Each row has a name. Each piece below is followed by the name of the row it came from, unless a question asks for something else. Each question is about the rows just above it.

[  1  -9   4  -2   7   2   4  -1 -10   1] -> Z_402
[  9  -3 -13  19  -6   6   5  -3 -17  -8] -> Z_682
[-41 -71 -27  28  84  43 -14 -12 -57  22] -> Z_238
[ -8 -16  -6   6  19   9  -3  -3 -13   5] -> Z_989
The row with [19 -6  6] is
Z_682
Put [  5  -8 -16  -6   6  19   9  -3  -3 -13] back in order: which row is it?
Z_989
Is [ 5 -2] printed in one of the named rows, side by side and in this order?
no
Among the named rows, does one hold [ 19   9  -3  -3 -13] next to each other, in this order?
yes
q: [ 28  84  43 -14]
Z_238
Where do [ 28  84  43 -14 -12 -57  22] appear?
Z_238
Which row holds these entries in another order? [-17 -13  -8  -6  -3  -3   5   6   9  19]
Z_682

[ 5 46 26 47] = Z_921
[-8 11 42 27] = Z_787
[-23 -29 -70 -55] = Z_38
[ 8 56 40 23] = Z_238
[ 38 -16  14 -23] = Z_611
[-27  23  40  56] = Z_682
[50 62 51 46] = Z_865
[-27  23  40  42] = Z_989
[12 57 30 30] = Z_495
[ 31  13 -35 -29] = Z_458
Does one of the named rows hold [57 30] side by side, in this order?
yes
The row with [23 40 56] is
Z_682

[-16  25  32 -30 -25 -42]  Z_989
[-63   1  -4  17 -15  53]  Z_611
[-47  13   4  55  18   5]  Z_238
[ 48   2  22  60 -22  30]  Z_458
[-16  25  32   0 -16  -1]  Z_921
[-47  13   4  55 -13 -29]  Z_682
[ 13 -11  30  71  41 -37]  Z_461
q: [-47  13   4  55  18]
Z_238
q: [-16  25  32 -30 -25 -42]
Z_989
Among the named rows, does one hold [ 5 18 55  4 13] next to each other, in this order?
no
The row with [  1  -4  17 -15  53] is
Z_611

[-8 19 28 28 15 -1] = Z_461
[ 43  36  -3  38  75 -28] = Z_921
[-4 49 27  7 33 12] = Z_865
[ -4  38  36 -28  75  43] = Z_402
Which row holds these entries in another order? [ 75  -4  36 -28  43  38]
Z_402
Among the named rows, does one hold [28 15] next to each other, in this order?
yes
Where do [43 36] appear?
Z_921
Is [28 28] printed in one of the named rows, side by side and in this order?
yes

[ 18  -2 -30 -15] = Z_461
[ 22  -5 -23   2] = Z_495
[ 9 19 18 -1] = Z_989
[-34 -38 -17  -1] = Z_458
[ 9  4 16 29] = Z_611
[ 33 -78 -10  14] = Z_921
[-78  32 -10  14] = Z_787
[ -6 -38 -15 -31] = Z_38
[-31 -38  -7 -15] = Z_402
[ -1 -16 -38 -34] = Z_682
[-2 51  5 10] = Z_238
Which row holds these entries in another order? [-38 -31 -15  -6]
Z_38
Which row holds [-38  -7]?
Z_402
[-38 -34 -16  -1] is which row reordered?
Z_682
Among the named rows, does one hold [ -1 -16 -38] next to each other, in this order?
yes
[ 14 -10 -78  33] is which row reordered?
Z_921
Among the named rows, does one hold [-15 -38  -6] next to each other, in this order?
no
Is [ -6 -38 -15] printed in one of the named rows, side by side and in this order?
yes

[ -6 -14 -31 -43  -1   5   1  -3 -19 -20  -7   6] = Z_495
[  1 -15  15 -20 -21  35 -20   3 -17  12   6  -7] = Z_611
[  7   9 -11  47  -1  78  38  -8 -12   4  -4 -50] = Z_461
[ -8  10 -30 -54  23  12  35   2 -35  -4  10   5] = Z_402
Which row holds [-7  6]?
Z_495
Among the named rows, does one hold [-15  15 -20 -22  35] next to each other, in this order?
no

[-14 -21  -3  47 -28  -7 -27  10  -7  -7 -29 -25 -34  59 -61 -31 -15   2
   0 -27  25  13  31  56  19  56 -16 -21 -33 -11 -13   3 -14 -23 -46 -23
   4  -2  -3 -11 -45  -5  16 -36  11 -31 -29  28] -> Z_787
[  0 -47  17  -2 -25 -43 -27  10  -7  -7 -29 -25 -34  59 -61  25 -15   2
   0 -27  25  13  31  56  19  56 -16 -21 -33 -11 -13   3  -2  -3 -46 -11
   4 -45 -23 -23 -14  -5  16 -36  11 -31 -29  28] -> Z_238
[  5  15 -21  -3 -13 -28 -36  21   5  49 -52  33 -19  35  14 -57 -14   3
  12 -11   9  56  36  17   9 -11  49 -10  42  30  14 -10 -60  45 -33 -14
 -21  -1  47 -28  -7 -30 -22  18  28 -19   5  20] -> Z_989
[-14 -14  21  42 -22  49   5 -21 -33  17 -52  47   3  -7  35  50 -30  30
   5  14 -11 -10   5 -57  56  -3 -36  -1 -10  15  12 -19 -19 -28  14 -21
 -13  45 -28   9 -60  20 -11  18  36  28   9  33] -> Z_38
Which row holds these entries in another order? [ 28 -29 -31  11 -36  16  -5 -45 -11  -3  -2   4 -23 -46 -23 -14   3 -13
 -11 -33 -21 -16  56  19  56  31  13  25 -27   0   2 -15 -31 -61  59 -34
 -25 -29  -7  -7  10 -27  -7 -28  47  -3 -21 -14]
Z_787
The row with [ 35  50 -30  30   5] is
Z_38
Is [ -2  -3 -46] printed in one of the named rows, side by side and in this order?
yes
[-14 -21  -1  47 -28  -7] is in which row?
Z_989
Does one of the named rows hold [ 33 -19] side by side, in this order?
yes
Put [-60 -57 -52 -36 -33 -30 -28 -28 -22 -21 -21 -19 -19 -14 -14 -13 -11 -11
 -10 -10  -7  -3  -1   3   5   5   5   9   9  12  14  14  15  17  18  20
  21  28  30  33  35  36  42  45  47  49  49  56] back in order: which row is it?
Z_989
q: [ -2  -3 -46 -11   4 -45 -23 -23 -14]
Z_238

[-60  88 -54 -45 -30  -3 -48 -74 -60  28]  Z_787
[-54  -3 -60  88 -75 -48 -45  28 -60 -30]  Z_989
[ 31 -64 -60 -26 -54 -75  -3 -95 -45  -5]  Z_461
Does one of the named rows hold [-48 -45  27] side by side, in this order?
no
q: [-54 -45 -30]
Z_787
[-74 -60 -60 -54 -48 -45 -30  -3  28  88] is which row reordered?
Z_787
[-45  28 -60 -30 -54  -3 -60  88 -75 -48] is which row reordered?
Z_989
q: [-26 -54 -75  -3 -95 -45]
Z_461

[ -9  -9 -22  -9 -22 -21 -10  16 -11  19   4  -9 -13   5 -22 -13 -15 -30
   6 -18 -29 -22 -17 -15 -35  19 -28   2 -31   7  -2 -30 -18  18  14   0
  10  -5 -17 -34 -31 -29  -6 -14 -13 -11 -15  16   0 -25] -> Z_787
[ -9  -9 -22  -9 -22 -21 -10  16 -11  19   4  -9 -12   5 -22 -13 -15 -30
   6 -36 -29 -22 -17 -15 -35  19 -28   2 -31   7  -2 -30 -18  18  14   0
  10  -5 -17 -34 -31 -29  -6 -14 -18 -11 -15  16   0 -25] -> Z_611
[-16   2  11 -18  23  -8  10 -19  13 -18 -11 -13   4 -17  11  11  28  23
 -35   5   0  -9  -8  -5   2 -10   0 -43  -4 -14  19   9 -26  -6  -7 -34
 -17 -19 -16 -15  -9  -1  -2  -1  17  11   0 -23 -34  34] -> Z_238
[  2  27  21 -27  -8 -24  20  -6  23  -3  19  19  26 -23 -11  11 -10 -17
  17 -18  17 -11 -28 -29   8   0  21   3 -22   6  -2   9   4   6   9  17
 -11  21  13  11  15 -16  -6 -20  17  13  17  17 -10 -12] -> Z_461
[-16 -11 -13  -9 -22 -21 -10  16 -11  19   4  -9 -12   5 -22 -13 -15 -30
   6 -36 -29 -22 -17 -15 -35  19 -28   2 -31   7  -2 -30 -18  18  14   0
  10  -5 -17  10  11 -10 -15 -17  13   9  13   2 -18 -11] -> Z_458
[  6   6  17 -17  20  11  11  -3 -29  -8  23 -27  15 -18   8  27   3  26
  17 -16 -22 -10 -20 -22 -10 -11  19  19 -11  13 -11   4  21  17   0  -6
  21  17  21   2  -2   9  17 -12  -6  17  13 -28   9 -24] -> Z_682
Which row holds these entries in another order? [-24   9 -28  13  17  -6 -12  17   9  -2   2  21  17  21  -6   0  17  21
   4 -11  13 -11  19  19 -11 -10 -22 -20 -10 -22 -16  17  26   3  27   8
 -18  15 -27  23  -8 -29  -3  11  11  20 -17  17   6   6]
Z_682
Is [-6 23 -3 19] printed in one of the named rows, side by side and in this order?
yes
Among the named rows, does one hold [-9 -8 -5  2] next to each other, in this order?
yes
Where do [ -9  -9 -22  -9 -22 -21 -10  16 -11  19   4  -9 -12   5 -22 -13 -15 -30
   6 -36 -29 -22 -17 -15 -35  19 -28   2 -31   7  -2 -30 -18  18  14   0
  10  -5 -17 -34 -31 -29  -6 -14 -18 -11 -15  16   0 -25] appear?
Z_611
q: [-18 -11 -13]
Z_238
Which row holds these entries in another order? [-29 -28 -27 -24 -23 -22 -20 -18 -17 -16 -12 -11 -11 -11 -10 -10  -8  -6
  -6  -3  -2   0   2   3   4   6   6   8   9   9  11  11  13  13  15  17
  17  17  17  17  17  19  19  20  21  21  21  23  26  27]
Z_461

